Here is a tiny trained network, its code and every weight. The questions are about switching its units off for an input and a target symbol, where a switched-off unit gives its printed mean instead of its output.

import numpy as np


def w(rows, s, z=0):
    codes = np.array(rows[::2]) - 128.0
    scale = np.full(codes.shape[1], s)
    scale[-1] = z or s
    return codes * scale


def norm(h):
    return h / np.sqrt((h * h).mean(-1, keepdims=True) + 1e-5)


def f(y):
    return y / 2 * (1 + np.tanh(0.7978845608 * (y + 0.044715 * y**3)))


def softmax(a):
    e = np.exp(a - a.max(-1, keepdims=True))
    return e / e.sum(-1, keepdims=True)


def log_softmax(a):
    a = a - a.max(-1, keepdims=True)
    return a - np.log(np.exp(a).sum(-1, keepdims=True))


def net(x, mask):
    ids = ['ΞΠΨΩβγημτ'.index(c) for c in x.split()]
    T = len(ids)
    res = E[ids] + P[:T]
    q, k, v = (norm(res) @ M[0].T for M in (Q, K, V))
    z = softmax(np.where(np.tri(T) > 0, q @ k.T / 4**0.5, -1e9)) @ v
    res = res + np.where(mask[0], z, O[0][:, -1]) @ O[0][:, :-1]
    y = f(norm(res) @ A[0][:, :-1].T + A[0][:, -1])
    res = res + np.where(mask[1:17], y, B[0][:, -1]) @ B[0][:, :-1]
    return log_softmax(norm(res)[-1] @ U[:, :-1].T + U[:, -1])


Q, K, V, O, A, B = {}, {}, {}, {}, {}, {}
E = w([
[131,119,153,28,74,134,139,89,150,64,115],'Ξ',
[122,139,74,111,168,62,194,133,158,96,47],'Π',
[170,166,107,181,121,169,69,176,138,1,96],'Ψ',
[106,143,168,106,139,89,169,80,194,58,189],'Ω',
[207,127,186,116,112,111,158,163,70,138,104],'β',
[114,79,115,130,43,74,190,165,168,121,67],'γ',
[64,181,71,89,126,157,179,148,110,127,193],'η',
[99,126,125,85,180,89,77,180,100,179,125],'μ',
[63,84,133,147,126,128,141,72,98,89,154],'τ',
],0.019)
P = w([
[126,123,255,15,228,213,165,101,123,72,57],'0',
[107,139,184,51,200,144,185,169,77,72,60],'1',
[86,130,147,91,183,135,162,169,83,102,87],'2',
[154,46,83,56,141,152,116,197,88,115,125],'3',
[134,94,81,67,106,109,111,150,81,115,110],'4',
[132,146,94,96,93,69,121,117,90,117,107],'5',
[162,84,46,96,100,92,104,148,96,142,152],'6',
[184,108,59,103,85,65,99,122,82,160,132],'7',
[182,187,115,190,128,24,110,135,62,176,127],'8',
[207,186,91,150,88,20,96,85,78,169,114],'9',
[186,215,99,165,97,5,94,65,93,181,119],'10',
[247,133,27,63,32,65,50,42,130,181,174],'11',
],0.0076)
Q[0] = w([
[142,219,86,100,67,7,83,140,80,84,153],'h0',
[239,136,41,146,101,108,104,61,175,171,148],'h0',
[92,214,165,158,131,183,120,83,175,162,51],'h0',
[153,174,132,70,157,150,98,115,140,194,176],'h0',
],0.011)
K[0] = w([
[177,107,38,251,115,78,100,82,146,198,174],'h0',
[168,219,115,112,57,104,87,68,132,171,127],'h0',
[179,116,186,129,171,189,170,140,190,164,149],'h0',
[120,131,89,135,142,144,111,113,154,105,38],'h0',
],0.012)
V[0] = w([
[114,111,168,126,116,67,118,195,240,179,83],'h0',
[111,211,60,68,194,116,62,181,140,115,135],'h0',
[124,81,131,142,191,91,7,75,128,94,91],'h0',
[69,94,147,57,176,76,106,93,52,199,157],'h0',
],0.012)
O[0] = w([
[150,65,146,23,129,59,157,254,113,74,130,1],'h0',
[96,209,141,58,138,83,81,151,91,114,39,193],'h0',
[111,96,134,153,155,80,64,96,89,80,52,133],'h0',
[157,62,102,59,145,110,59,82,82,179,165,222],'h0',
],0.0094,0.0056)
A[0] = w([
[73,146,97,152,92,105,94,98,112,35,129,161],'n0',
[154,36,136,180,25,75,166,201,213,92,128,69],'n1',
[131,164,135,200,10,183,204,124,164,109,154,158],'n2',
[88,86,217,119,102,78,75,164,90,176,74,231],'n3',
[142,173,116,194,57,73,103,101,79,153,135,161],'n4',
[147,89,33,93,187,80,149,83,96,59,104,187],'n5',
[181,93,197,74,158,200,114,117,152,168,69,2],'n6',
[105,64,50,121,69,28,192,120,161,197,135,205],'n7',
[171,67,133,183,98,62,184,162,188,40,64,143],'n8',
[148,194,65,151,102,73,172,207,179,96,99,119],'n9',
[175,59,148,159,87,161,27,143,156,107,178,157],'n10',
[149,115,50,202,46,98,119,99,162,129,11,113],'n11',
[103,89,174,91,153,135,126,100,63,177,182,186],'n12',
[103,89,126,101,73,106,106,114,44,60,189,159],'n13',
[145,171,149,83,77,49,75,143,138,117,238,113],'n14',
[186,65,137,182,217,148,210,73,139,129,71,159],'n15',
],0.011,0.0046)
B[0] = w([
[157,154,104,141,74,89,133,102,144,198,124,223],'n0',
[136,217,144,84,179,90,58,114,40,68,100,193],'n1',
[92,85,177,147,66,254,95,130,68,64,140,223],'n2',
[146,149,67,160,57,141,173,127,123,97,152,202],'n3',
[74,153,136,63,75,157,118,111,149,163,104,225],'n4',
[133,223,137,187,75,124,99,151,156,136,140,238],'n5',
[159,155,205,122,130,145,123,228,115,182,150,127],'n6',
[121,84,101,94,168,133,215,138,114,150,183,234],'n7',
[43,25,113,185,114,67,95,124,133,161,141,209],'n8',
[189,131,142,31,107,168,103,111,196,155,134,254],'n9',
[63,184,119,145,78,102,144,138,67,104,151,184],'n10',
[120,86,137,153,213,105,193,176,123,57,171,226],'n11',
[123,60,140,185,225,81,174,68,192,111,155,219],'n12',
[167,88,88,146,173,173,146,90,114,171,128,194],'n13',
[147,95,124,100,92,135,178,136,114,143,44,190],'n14',
[140,150,50,109,94,123,97,164,93,137,91,187],'n15',
],0.014,0.0079)
U = w([
[192,161,217,166,149,136,148,169,103,202,144,102],'Ξ',
[83,191,126,128,6,155,71,144,140,125,65,204],'Π',
[109,121,147,140,174,110,198,116,228,58,32,74],'Ψ',
[119,33,118,147,82,119,88,57,193,255,154,93],'Ω',
[129,13,111,97,44,157,220,196,81,146,189,65],'β',
[91,116,182,35,169,59,52,140,82,110,147,104],'γ',
[155,188,171,16,138,238,199,95,179,160,124,133],'η',
[181,196,43,79,113,58,205,179,146,184,75,251],'μ',
[46,199,67,182,184,154,178,84,98,135,203,109],'τ',
],0.0054,0.0013)

Each question gives the input, a string of symbols that net reads in full, and the target symbol t.
The units are the heads (4 rows each of Q, K, V and O) and the neurons (one row each of A and B). Each row of codes is followed by its name. A weight is (code - 128) times the scale printed after its matrix; where a second scale follows, it is the last column's (O, A, B and U).
mask holds one flag per unit, heads first, then neurons. A switched-off unit (its flag False) gives its mean, the last column of its rows in O or B, instead of its output. The means were averaged over made-up inputs and are rounded, as every weight is.
A unit's drop is (log p(t) with every unit on - log p(t) with that unit switched off) / (log p(t) with every unit on - log p(t) with every unit switched off).
The circuit of an input: a set's keep is (log p(t) with only the set's units on - log p(t) with every unit switched off) / (log p(t) with every unit on - log p(t) with every unit switched off). Starting from the 12 units with the biggest drops (on a tie, the unit counted first), units are removed one at a time, each time the one whose removal leaves the highest keep (on an exact tie, the one counted first), for as long as the keep stays at least 0.8.
circuit, biggest first: the units of the circuit, biggest drop first
unit that matters most: the unit with the biggest drop
top k neurons: the k neurons with the biggest drops, biggest first
drop of u: that unit's drop, to one decimal
input Ξ Ξ γ μ Ψ τ γ, target τ: circuit, biggest first	h0, n10, n11
input Ξ β η γ, target η: circuit, biggest first	h0, n8
input τ Ψ Π γ β, target γ: circuit, biggest first	h0, n1
input μ τ Ξ β, target Ω: circuit, biggest first	h0
input η γ γ Ψ, target γ: circuit, biggest first	h0, n1, n8
input Ψ τ Ξ β, target τ: circuit, biggest first	h0, n10
input η τ γ η Ψ Ξ η γ Ξ Ω Ξ, target β: top 2 neurons	n8, n7
input μ η η Ψ μ γ β Ω, target γ: circuit, biggest first	h0, n1
input Π μ γ η Ψ Π η Ψ τ τ Π, target τ: circuit, biggest first	h0, n11
input Π η μ τ μ η μ Ξ Ω, target μ: circuit, biggest first	n14, n2
input Ψ η η β Ψ Π Ω μ η η μ, target μ: circuit, biggest first	n2, n8
input β Ψ Π γ Ψ η η η, target Π: circuit, biggest first	h0, n7
input Π β Π Ψ Ψ τ Π Ξ Ξ Ψ Ψ Ω, target Π: circuit, biggest first	h0, n12
input γ β Ψ Ξ, target Π: circuit, biggest first	n7
input Ω β Ω μ τ η Π Π Ω, target μ: top 2 neurons	n2, n14
input Ψ τ Ψ Ω β, target Π: top 4 neurons	n4, n7, n15, n12
input μ η Ξ, target μ: top 3 neurons	n2, n3, n9
input η Ξ Ψ, target η: top 2 neurons	n8, n5
input Π Ω γ τ Ψ, target τ: top 2 neurons	n11, n9
input Π Ξ Ξ, target μ: unit that matters most	n2
input Π γ η β Ψ Π Ω η Ξ β γ, target β: top 3 neurons	n7, n2, n8
input η γ Ξ η Ψ Ω Ω Ξ τ Ξ, target τ: top 2 neurons	n10, n9
input μ Ξ τ η μ, target τ: top 3 neurons	n9, n10, n3
input Π μ Ξ Π η, target μ: top 2 neurons	n2, n4
input Ξ β Ξ Ψ Ξ τ μ β, target τ: top 3 neurons	n10, n9, n12
input Ξ Ω τ τ Π, target τ: drop of n14	0.1
